Below is a small trained network, with its code and all its weights. Each question gives an input and a class and asks what happens when units are switched off, that is, made to give their printed mean instead of their output.

import numpy as np


def w(rows, s, z=0):
    codes = np.array(rows[::2]) - 128.0
    scale = np.full(codes.shape[1], s)
    scale[-1] = z or s
    return codes * scale


def f(y):
    return y / 2 * (1 + np.tanh(0.7978845608 * (y + 0.044715 * y**3)))


def log_softmax(a):
    a = a - a.max(-1, keepdims=True)
    return a - np.log(np.exp(a).sum(-1, keepdims=True))


def net(x, mask):
    res = np.array(x, float).reshape(1, 8) / 4 @ E
    y = f(res @ A[0][:, :-1].T + A[0][:, -1])
    res = res + np.where(mask, y, B[0][:, -1]) @ B[0][:, :-1]
    return log_softmax(res[-1] @ U[:, :-1].T + U[:, -1])


A, B = {}, {}
E = w([
[130,173,97,82,90],'x0',
[116,151,159,205,25],'x1',
[184,253,66,176,202],'x2',
[33,183,227,163,199],'x3',
[191,108,77,161,155],'x4',
[107,144,25,175,33],'x5',
[219,43,175,184,174],'x6',
[238,185,205,38,42],'x7',
],0.0051)
A[0] = w([
[224,190,62,168,205,253],'n0',
[166,119,241,87,221,232],'n1',
[32,200,24,98,101,193],'n2',
[72,54,95,209,153,178],'n3',
[48,228,29,84,120,167],'n4',
[82,46,221,57,137,169],'n5',
[82,37,71,240,152,165],'n6',
[112,22,224,50,192,163],'n7',
[63,234,35,93,186,175],'n8',
[84,48,66,248,205,184],'n9',
[80,50,201,74,134,174],'n10',
[94,46,230,54,182,160],'n11',
[188,73,96,79,24,209],'n12',
[72,68,42,240,127,179],'n13',
[64,210,198,115,34,223],'n14',
[142,226,255,160,159,182],'n15',
[95,74,151,99,13,202],'n16',
[247,115,40,82,75,178],'n17',
[34,228,40,89,135,162],'n18',
[118,103,244,87,217,221],'n19',
[242,111,47,75,58,175],'n20',
[105,229,237,151,63,186],'n21',
],0.0055,0.0046)
B[0] = w([
[220,179,42,180,201,250],'n0',
[174,166,213,140,235,254],'n1',
[22,186,42,59,86,211],'n2',
[57,52,101,218,149,194],'n3',
[43,214,43,21,108,199],'n4',
[63,58,244,65,186,200],'n5',
[69,37,67,242,117,203],'n6',
[113,41,219,59,254,211],'n7',
[71,245,30,66,204,204],'n8',
[93,71,51,247,177,227],'n9',
[52,50,222,89,180,191],'n10',
[77,85,237,68,247,206],'n11',
[166,47,142,53,23,221],'n12',
[56,81,30,224,87,210],'n13',
[88,190,196,139,19,235],'n14',
[191,238,226,210,90,225],'n15',
[69,80,178,120,17,208],'n16',
[240,57,41,45,48,214],'n17',
[20,227,54,41,117,198],'n18',
[122,158,220,146,242,246],'n19',
[233,56,59,31,31,215],'n20',
[131,206,214,194,25,219],'n21',
],0.0058,0.0053)
U = w([
[198,137,112,200,219,239],'0',
[44,54,238,63,231,50],'1',
[146,231,213,194,93,134],'2',
[213,123,134,65,202,4],'3',
[246,46,56,50,80,112],'4',
[77,99,142,88,31,178],'5',
[39,241,28,33,166,77],'6',
[51,43,54,255,135,61],'7',
],0.006,0.0034)

Each question gives the input, the list of numbers given to net, and the class t.
The units are the neurons (one row each of A and B). Each row of codes is followed by its name. A weight is (code - 128) times the scale printed after its matrix; where a second scale follows, it is the last column's (A, B and U).
mask holds one flag per neuron, in row order. A switched-off neuron (its flag False) gives its mean, the last column of its row in B, instead of its output. The means were averaged over made-up inputs and are rounded, as every weight is.
A unit's drop is (log p(t) with every unit on - log p(t) with that unit switched off) / (log p(t) with every unit on - log p(t) with every unit switched off).
The circuit of an input: a set's keep is (log p(t) with only the set's units on - log p(t) with every unit switched off) / (log p(t) with every unit on - log p(t) with every unit switched off). Starting from the 12 units with the biggest drops (on a tie, the unit counted first), units are removed one at a time, each time the one whose removal leaves the highest keep (on an exact tie, the one counted first), for as long as the keep stays at least 0.8.
units of the circuit, in order: the units of the circuit, biggest drop first
top k neurons: the k neurons with the biggest drops, biggest first
drop when u is switched off: that unit's drop, to one decimal
input [-7,-3,7,-6,-2,0,-1,-5], class 7: units of the circuit, in order => n9, n13
input [3,4,-4,-6,-1,-1,-4,6], class 4: units of the circuit, in order => n20
input [-1,1,-7,-3,-2,-2,-5,-1], class 1: top 2 neurons => n5, n10
input [-6,2,7,-2,0,5,-2,-2], class 6: units of the circuit, in order => n8, n4
input [-2,-6,-4,-8,2,-6,2,-1], class 1: units of the circuit, in order => n7, n11
input [-7,-8,-2,8,4,6,-5,-2], class 6: units of the circuit, in order => n8, n18
input [-7,-4,1,6,-5,1,-4,7], class 2: units of the circuit, in order => n15, n21
input [-5,8,-4,2,-4,-2,-3,4], class 2: units of the circuit, in order => n21, n15
input [-2,-5,-2,5,7,-1,-4,-5], class 7: units of the circuit, in order => n9, n6
input [3,8,3,-8,-5,-6,-5,6], class 4: top 3 neurons => n20, n17, n12
input [2,-4,0,-8,-7,3,-4,3], class 4: units of the circuit, in order => n20, n17
input [-8,0,-8,1,-5,2,-8,-8], class 7: top 2 neurons => n13, n6
input [6,-5,6,-7,-2,3,7,-6], class 4: top 3 neurons => n17, n20, n19
input [-3,6,5,8,-4,-2,-2,-2], class 2: top 2 neurons => n15, n21
input [-3,7,6,-3,1,-2,5,3], class 4: top neuron => n17
input [-5,7,1,-4,7,-4,-1,7], class 4: drop when n17 is switched off => 0.1
input [-1,-4,6,-8,1,7,0,1], class 4: drop when n17 is switched off => 0.1
input [3,2,8,-2,2,8,1,0], class 6: drop when n4 is switched off => 0.2
input [-4,-4,-2,-5,-6,-1,1,-7], class 7: drop when n9 is switched off => 0.3
